Below is a small trained network, with its code and all its weights. Each question gives an input and a class and asks what happens when units are switched off, that is, made to give their printed mean instead of their output.

import numpy as np


def w(rows, s, z=0):
    codes = np.array(rows[::2]) - 128.0
    scale = np.full(codes.shape[1], s)
    scale[-1] = z or s
    return codes * scale


def f(y):
    return y / 2 * (1 + np.tanh(0.7978845608 * (y + 0.044715 * y**3)))


def log_softmax(a):
    a = a - a.max(-1, keepdims=True)
    return a - np.log(np.exp(a).sum(-1, keepdims=True))


def net(x, mask):
    res = np.array(x, float).reshape(1, 4) / 4 @ E
    y = f(res @ A[0][:, :-1].T + A[0][:, -1])
    res = res + np.where(mask, y, B[0][:, -1]) @ B[0][:, :-1]
    return log_softmax(res[-1] @ U[:, :-1].T + U[:, -1])


A, B = {}, {}
E = w([
[188,255,153,54,188,79],'x0',
[52,103,232,45,108,160],'x1',
[101,79,19,55,201,163],'x2',
[233,103,119,74,75,237],'x3',
],0.0099)
A[0] = w([
[135,191,156,83,175,137,120],'n0',
[144,131,103,174,145,111,61],'n1',
[76,96,50,59,217,131,102],'n2',
[37,117,106,150,143,49,112],'n3',
[169,190,140,117,216,108,160],'n4',
[71,39,136,148,73,123,81],'n5',
[192,117,103,94,50,153,98],'n6',
[115,175,139,150,20,116,70],'n7',
[73,125,186,66,109,154,41],'n8',
[190,106,107,63,1,125,64],'n9',
[116,96,89,90,129,118,48],'n10',
[207,121,144,111,76,168,90],'n11',
[83,156,136,169,136,96,61],'n12',
[102,103,126,201,42,148,141],'n13',
[108,105,102,77,163,147,170],'n14',
[84,66,60,143,96,148,160],'n15',
[137,148,195,205,129,101,101],'n16',
[205,128,68,216,145,74,129],'n17',
[109,98,89,96,192,130,67],'n18',
[56,123,121,186,148,44,100],'n19',
[110,116,194,82,119,158,215],'n20',
[121,99,176,59,106,145,94],'n21',
[146,158,143,47,150,96,94],'n22',
[200,144,65,191,128,116,33],'n23',
[165,120,124,96,116,168,58],'n24',
[174,148,70,188,141,139,169],'n25',
[189,114,209,183,113,87,194],'n26',
[65,77,202,63,150,71,109],'n27',
[142,146,200,178,138,159,134],'n28',
[163,174,142,59,156,88,61],'n29',
[177,116,117,112,116,254,254],'n30',
[98,65,106,153,102,138,115],'n31',
[76,165,114,114,140,56,56],'n32',
[205,178,179,101,158,85,148],'n33',
[79,113,190,157,217,113,147],'n34',
[152,140,164,132,58,79,76],'n35',
],0.013,0.0099)
B[0] = w([
[187,63,157,128,139,92,182],'n0',
[122,102,100,163,97,144,140],'n1',
[97,164,151,73,171,220,210],'n2',
[159,149,76,75,78,85,192],'n3',
[135,66,156,107,152,106,203],'n4',
[159,73,172,123,115,113,191],'n5',
[127,133,76,101,68,101,176],'n6',
[138,142,126,121,146,242,162],'n7',
[107,92,119,242,88,161,165],'n8',
[145,135,74,80,65,114,174],'n9',
[192,99,141,173,36,246,138],'n10',
[133,148,61,91,86,108,178],'n11',
[151,132,96,111,71,160,152],'n12',
[199,83,202,94,183,105,204],'n13',
[67,160,160,112,148,160,183],'n14',
[150,92,183,99,168,108,202],'n15',
[98,137,124,73,128,196,180],'n16',
[54,116,153,207,99,97,204],'n17',
[135,145,125,103,114,233,161],'n18',
[144,140,61,72,75,97,194],'n19',
[66,144,130,186,145,89,204],'n20',
[80,111,108,214,85,124,168],'n21',
[144,56,142,127,137,136,175],'n22',
[80,81,116,217,97,166,167],'n23',
[131,116,97,123,87,152,147],'n24',
[67,131,149,185,135,120,191],'n25',
[86,154,146,75,195,174,210],'n26',
[86,120,94,211,105,112,187],'n27',
[100,174,147,122,146,181,169],'n28',
[183,87,149,137,91,143,174],'n29',
[108,144,116,82,114,77,248],'n30',
[163,76,167,109,126,105,178],'n31',
[151,114,106,109,75,129,161],'n32',
[149,71,166,97,143,112,202],'n33',
[127,138,100,114,98,90,179],'n34',
[120,139,150,90,105,198,158],'n35',
],0.012,0.018)
U = w([
[194,31,169,123,137,123,100],'0',
[141,146,21,94,55,109,105],'1',
[66,104,103,246,95,147,130],'2',
[111,153,130,95,147,248,127],'3',
[75,176,149,101,215,20,255],'4',
[171,143,109,173,150,160,86],'5',
],0.013,0.0092)

Each question gives the input, the list of numbers given to net, and the class t.
The units are the neurons (one row each of A and B). Each row of codes is followed by its name. A weight is (code - 128) times the scale printed after its matrix; where a second scale follows, it is the last column's (A, B and U).
mask holds one flag per neuron, in row order. A switched-off neuron (its flag False) gives its mean, the last column of its row in B, instead of its output. The means were averaged over made-up inputs and are rounded, as every weight is.
A unit's drop is (log p(t) with every unit on - log p(t) with that unit switched off) / (log p(t) with every unit on - log p(t) with every unit switched off).
The circuit of an input: a set's keep is (log p(t) with only the set's units on - log p(t) with every unit switched off) / (log p(t) with every unit on - log p(t) with every unit switched off). Starting from the 12 units with the biggest drops (on a tie, the unit counted first), units are removed one at a time, each time the one whose removal leaves the highest keep (on an exact tie, the one counted first), for as long as the keep stays at least 0.8.
circuit, biggest first: the units of the circuit, biggest drop first
top k neurons: the k neurons with the biggest drops, biggest first
drop of u: that unit's drop, to one decimal
input [0,-6,4,-7], class 1: circuit, biggest first -> n19
input [-1,6,7,-3], class 3: top 2 neurons -> n2; n18
input [-7,-6,-8,-1], class 3: top 3 neurons -> n26; n16; n7
input [-5,6,-5,1], class 2: top 4 neurons -> n20; n8; n21; n27
input [6,-8,-5,7], class 2: top 2 neurons -> n23; n17
input [7,8,-1,-1], class 2: top 3 neurons -> n27; n8; n20
input [6,-8,-7,4], class 2: top 2 neurons -> n17; n23
input [4,6,-7,7], class 1: top 2 neurons -> n11; n9
input [2,-3,-3,-4], class 1: top 2 neurons -> n19; n13
input [7,6,7,3], class 0: top 4 neurons -> n0; n22; n29; n4
input [-2,2,8,-8], class 1: top 4 neurons -> n3; n19; n34; n26
input [4,-4,2,-4], class 0: top 3 neurons -> n4; n30; n20
input [-4,6,-7,1], class 3: top 2 neurons -> n26; n7
input [6,8,2,-2], class 2: circuit, biggest first -> n27
input [7,-7,2,-1], class 0: drop of n21 -> 0.2
input [-5,-4,-2,-6], class 1: drop of n4 -> 0.1
input [-1,0,8,-2], class 3: drop of n27 -> 0.0
